In the rows, 128 means zero.
Each row is followed by its group and then its class within the group.
111 127 131 109 105 134 120 158 153 131 116 148 134 143 102 137 141 110 : <76> vozo
119 143 133 57 148 130 139 148 107 131 105 129 137 146 98 123 119 126 : <76> dubo
101 121 142 129 127 91 132 150 136 118 130 185 126 140 146 113 140 107 : <76> vozo
93 128 156 134 94 104 135 154 149 134 116 160 135 134 140 87 139 112 : <76> dubo
117 137 133 159 125 75 114 124 179 104 125 100 128 117 143 144 142 155 : <83> Rukik
108 133 168 106 118 106 141 157 130 131 128 143 114 135 117 113 136 98 : <76> mozer
121 139 111 160 109 95 123 115 191 126 133 115 113 95 147 148 132 152 : <83> Rukik
120 150 125 115 123 104 140 120 160 115 143 131 146 118 146 153 124 145 : <83> rula
117 147 142 137 107 124 135 158 110 134 127 146 121 155 125 109 143 109 : <76> dubo
123 146 123 174 114 94 122 117 173 123 132 136 145 126 146 123 147 157 : <83> rula
142 125 132 118 123 108 146 110 126 113 129 123 130 111 158 122 110 153 : <83> rula
123 130 113 148 122 136 124 124 138 126 143 126 141 112 145 147 120 150 : <83> Rukik
99 120 154 61 125 103 139 129 108 111 130 149 138 151 113 126 158 96 : <76> dubo
156 134 92 178 118 125 130 136 131 125 138 146 129 117 154 139 129 159 : <83> mun
148 129 117 172 103 104 135 139 141 115 161 127 127 129 157 134 115 140 : <83> mun
132 129 101 231 110 134 123 139 187 134 158 123 132 116 102 152 141 138 : <83> rula
107 139 120 106 111 161 132 163 95 137 139 140 118 137 116 136 120 99 : <76> mozer
92 126 160 93 113 81 152 152 122 127 136 160 128 144 156 119 135 103 : <76> dubo
154 145 83 108 138 160 109 109 148 126 151 125 133 111 142 151 122 160 : <83> Rukik
122 146 131 91 133 146 130 137 126 143 101 171 127 159 118 110 151 115 : <76> vozo
132 113 166 20 133 120 134 125 93 156 110 144 140 135 168 106 107 114 : <76> dubo
110 124 129 76 118 115 122 135 112 121 140 144 126 137 117 147 127 110 : <76> mozer
113 128 160 37 109 116 129 128 128 134 94 144 127 130 135 115 132 114 : <76> vozo
136 137 120 158 108 92 128 141 145 128 123 141 117 118 176 113 136 154 : <83> mun
116 143 131 150 111 76 137 159 174 106 154 134 143 105 144 149 137 146 : <83> rula
141 133 99 178 124 148 123 127 153 134 146 133 124 131 120 151 153 148 : <83> mun
114 123 150 81 114 108 132 140 116 127 134 154 124 151 107 106 121 106 : <76> vozo
92 139 151 138 103 121 141 172 162 109 153 149 129 145 86 128 137 115 : <76> dubo
154 154 104 123 130 134 105 111 147 136 116 139 124 119 134 139 159 161 : <83> mun
128 139 119 149 130 104 119 129 160 111 145 131 128 116 116 159 138 134 : <83> rula
118 131 157 122 105 104 147 156 137 120 137 145 124 144 138 114 139 102 : <76> dubo
99 128 151 110 118 117 140 154 136 133 139 142 145 167 130 113 115 95 : <76> dubo
153 131 130 139 138 143 117 123 136 128 120 241 141 114 151 126 147 182 : <83> rula
147 134 140 86 113 159 127 149 108 143 105 136 123 134 110 123 125 114 : <76> vozo
150 149 92 135 134 124 119 129 149 140 135 120 136 117 163 115 131 161 : <83> mun
80 115 160 209 73 84 150 166 151 115 168 125 113 135 106 129 131 95 : <76> dubo
152 129 140 84 117 126 173 132 86 139 109 134 106 133 150 90 126 134 : <76> mozer
124 128 119 164 113 118 115 116 180 131 119 129 123 97 149 122 134 140 : <83> rula
135 147 110 140 128 119 112 139 139 96 154 130 126 133 143 154 170 135 : <83> mun
123 147 117 163 127 101 140 122 171 117 156 133 135 117 155 162 133 147 : <83> rula
85 135 171 103 94 59 121 144 156 131 134 158 132 117 132 116 137 105 : <76> mozer
144 140 112 149 120 130 108 117 163 119 115 143 132 123 98 147 158 166 : <83> rula

Each row is followed by its group and then its class within the group.
146 104 97 118 154 126 136 123 140 139 98 129 105 132 91 123 118 134 : nuvum <18>
148 138 130 140 127 102 149 141 107 109 145 131 119 153 102 131 130 149 : Tes <13>
139 130 142 151 123 127 137 147 122 109 180 133 99 127 95 104 127 128 : Tes <5>
155 113 139 136 100 116 152 163 129 101 202 139 117 128 110 84 156 153 : Tes <14>
148 128 130 150 106 131 117 115 178 134 151 140 111 106 87 111 144 152 : leva <8>
134 114 140 146 108 135 120 125 190 131 123 141 125 108 121 124 140 166 : leva <8>
166 121 122 134 104 113 104 138 166 120 134 129 127 105 123 94 143 166 : leva <15>
137 146 135 146 104 108 143 166 127 104 154 126 113 138 75 122 129 154 : Tes <13>
108 105 123 132 165 135 119 123 155 132 66 118 108 136 82 104 126 142 : nuvum <6>
149 85 109 125 162 132 121 129 149 132 97 118 109 137 112 97 124 152 : nuvum <18>
120 150 148 135 106 113 124 172 127 105 157 134 109 126 109 81 116 123 : Tes <14>
114 128 134 146 142 129 123 120 184 123 87 133 120 101 110 147 149 127 : leva <28>
142 160 134 160 121 115 111 131 177 130 117 140 135 108 81 157 160 144 : leva <15>
138 124 131 135 109 133 128 124 174 118 106 130 121 111 98 102 144 156 : leva <28>
118 111 118 131 168 141 128 104 145 127 84 121 112 138 99 109 141 136 : nuvum <6>
135 142 141 147 100 117 136 159 136 103 187 137 118 143 106 122 149 140 : Tes <14>
145 145 111 134 148 117 127 130 151 117 59 128 101 138 72 101 134 160 : nuvum <23>
175 97 112 118 154 124 135 119 146 176 39 130 117 127 87 110 135 144 : nuvum <18>
127 114 140 137 117 158 117 129 193 131 121 138 120 108 126 118 121 149 : leva <8>
146 106 111 132 159 139 130 124 139 142 100 126 108 107 85 124 124 140 : nuvum <18>
